Below are the code and all the weights of a small trained network. Each question names an input and a class and asks about switching units off, where a switched-off unit gives its printed mean instead of its output.

import numpy as np


def w(rows, s, z=0):
    codes = np.array(rows[::2]) - 128.0
    scale = np.full(codes.shape[1], s)
    scale[-1] = z or s
    return codes * scale


def f(y):
    return np.maximum(y, 0)


def log_softmax(a):
    a = a - a.max(-1, keepdims=True)
    return a - np.log(np.exp(a).sum(-1, keepdims=True))


def net(x, mask):
    res = np.array(x, float).reshape(1, 4) / 4 @ E
    y = f(res @ A[0][:, :-1].T + A[0][:, -1])
    res = res + np.where(mask, y, B[0][:, -1]) @ B[0][:, :-1]
    return log_softmax(res[-1] @ U[:, :-1].T + U[:, -1])


A, B = {}, {}
E = w([
[230,89,193,132,206,150,153,139,200],'x0',
[163,93,162,144,181,231,219,57,60],'x1',
[172,89,50,2,243,196,70,199,73],'x2',
[109,244,199,173,221,72,30,164,57],'x3',
],0.0057)
A[0] = w([
[115,160,61,23,194,90,36,218,73,157],'n0',
[146,42,138,151,99,215,253,40,113,219],'n1',
[81,172,87,160,56,32,57,176,162,244],'n2',
[217,67,136,62,224,183,116,168,154,249],'n3',
[203,139,225,205,184,118,148,134,195,201],'n4',
[131,146,103,37,208,185,71,178,59,190],'n5',
[93,215,106,97,155,66,47,201,72,192],'n6',
[91,143,55,129,50,52,62,179,162,195],'n7',
[58,174,171,247,57,82,165,83,152,200],'n8',
[205,71,168,81,218,232,176,109,110,223],'n9',
[154,37,23,37,80,150,195,131,180,210],'n10',
[65,152,164,212,57,84,179,59,152,169],'n11',
[109,54,65,84,77,211,190,80,106,172],'n12',
[117,169,87,64,189,156,41,176,59,145],'n13',
[93,115,181,189,112,208,218,41,113,169],'n14',
[57,224,162,208,92,49,52,138,92,97],'n15',
[136,181,176,157,194,66,28,199,134,255],'n16',
[113,48,43,102,49,107,167,143,182,167],'n17',
[96,107,145,212,42,151,216,50,135,163],'n18',
[113,220,135,121,205,72,46,179,55,250],'n19',
],0.0058,0.0039)
B[0] = w([
[14,43,107,224,199,201,19,174,104,203],'n0',
[253,36,11,44,128,102,244,82,75,255],'n1',
[32,207,200,75,22,65,34,141,174,218],'n2',
[164,67,201,210,238,195,202,201,211,226],'n3',
[221,160,215,201,178,34,164,93,201,196],'n4',
[60,52,59,233,233,221,84,128,74,205],'n5',
[45,166,93,147,164,115,6,89,22,201],'n6',
[35,187,165,65,25,74,38,174,197,196],'n7',
[202,208,171,72,25,2,115,13,54,242],'n8',
[227,85,117,161,246,193,235,169,196,231],'n9',
[70,21,75,22,62,184,136,232,229,234],'n10',
[200,134,102,71,27,3,140,38,80,228],'n11',
[158,23,15,22,140,195,206,194,130,215],'n12',
[32,69,55,207,220,202,30,130,53,189],'n13',
[239,113,26,108,99,59,219,45,32,220],'n14',
[53,239,224,149,59,52,48,51,49,200],'n15',
[63,187,222,234,193,127,26,111,136,210],'n16',
[84,81,92,20,29,86,80,194,202,204],'n17',
[211,90,61,28,47,28,164,58,70,231],'n18',
[35,158,133,253,208,175,19,82,60,220],'n19',
],0.005,0.0089)
U = w([
[180,41,46,51,168,237,238,214,171,16],'0',
[170,135,53,190,200,213,221,77,34,126],'1',
[229,106,56,60,62,38,208,28,39,147],'2',
[25,91,66,205,210,217,33,164,50,65],'3',
[44,119,104,30,34,114,71,221,236,203],'4',
[218,121,240,213,216,130,174,171,242,251],'5',
[83,253,230,162,74,63,71,71,56,42],'6',
],0.0053,0.0027)

Each question gives the input, the list of numbers given to net, and the class t.
The units are the neurons (one row each of A and B). Each row of codes is followed by its name. A weight is (code - 128) times the scale printed after its matrix; where a second scale follows, it is the last column's (A, B and U).
mask holds one flag per neuron, in row order. A switched-off neuron (its flag False) gives its mean, the last column of its row in B, instead of its output. The means were averaged over made-up inputs and are rounded, as every weight is.
A unit's drop is (log p(t) with every unit on - log p(t) with that unit switched off) / (log p(t) with every unit on - log p(t) with every unit switched off).
The circuit of an input: a set's keep is (log p(t) with only the set's units on - log p(t) with every unit switched off) / (log p(t) with every unit on - log p(t) with every unit switched off). Starting from the 12 units with the biggest drops (on a tie, the unit counted first), units are removed one at a time, each time the one whose removal leaves the highest keep (on an exact tie, the one counted first), for as long as the keep stays at least 0.8.
circuit, biggest first: the units of the circuit, biggest drop first
unit that matters most: the unit with the biggest drop
top k neurons: the k neurons with the biggest drops, biggest first
drop when u is switched off: that unit's drop, to one decimal
input [-6,-7,-8,-4], class 6: unit that matters most -> n8
input [8,-6,-4,-4], class 4: circuit, biggest first -> n14; n17
input [-6,3,0,3], class 6: circuit, biggest first -> n12; n1
input [-5,-1,3,-8], class 0: circuit, biggest first -> n12; n8
input [0,-2,2,-4], class 0: circuit, biggest first -> n15; n8
input [7,7,3,8], class 5: top 3 neurons -> n4; n9; n3
input [-6,4,0,7], class 3: top 2 neurons -> n13; n19
input [8,-6,0,8], class 3: top 3 neurons -> n8; n0; n19
input [0,-4,7,-4], class 3: drop when n5 is switched off -> 0.2
input [1,-3,1,1], class 3: drop when n8 is switched off -> 0.2
input [5,3,1,2], class 5: drop when n2 is switched off -> 0.0
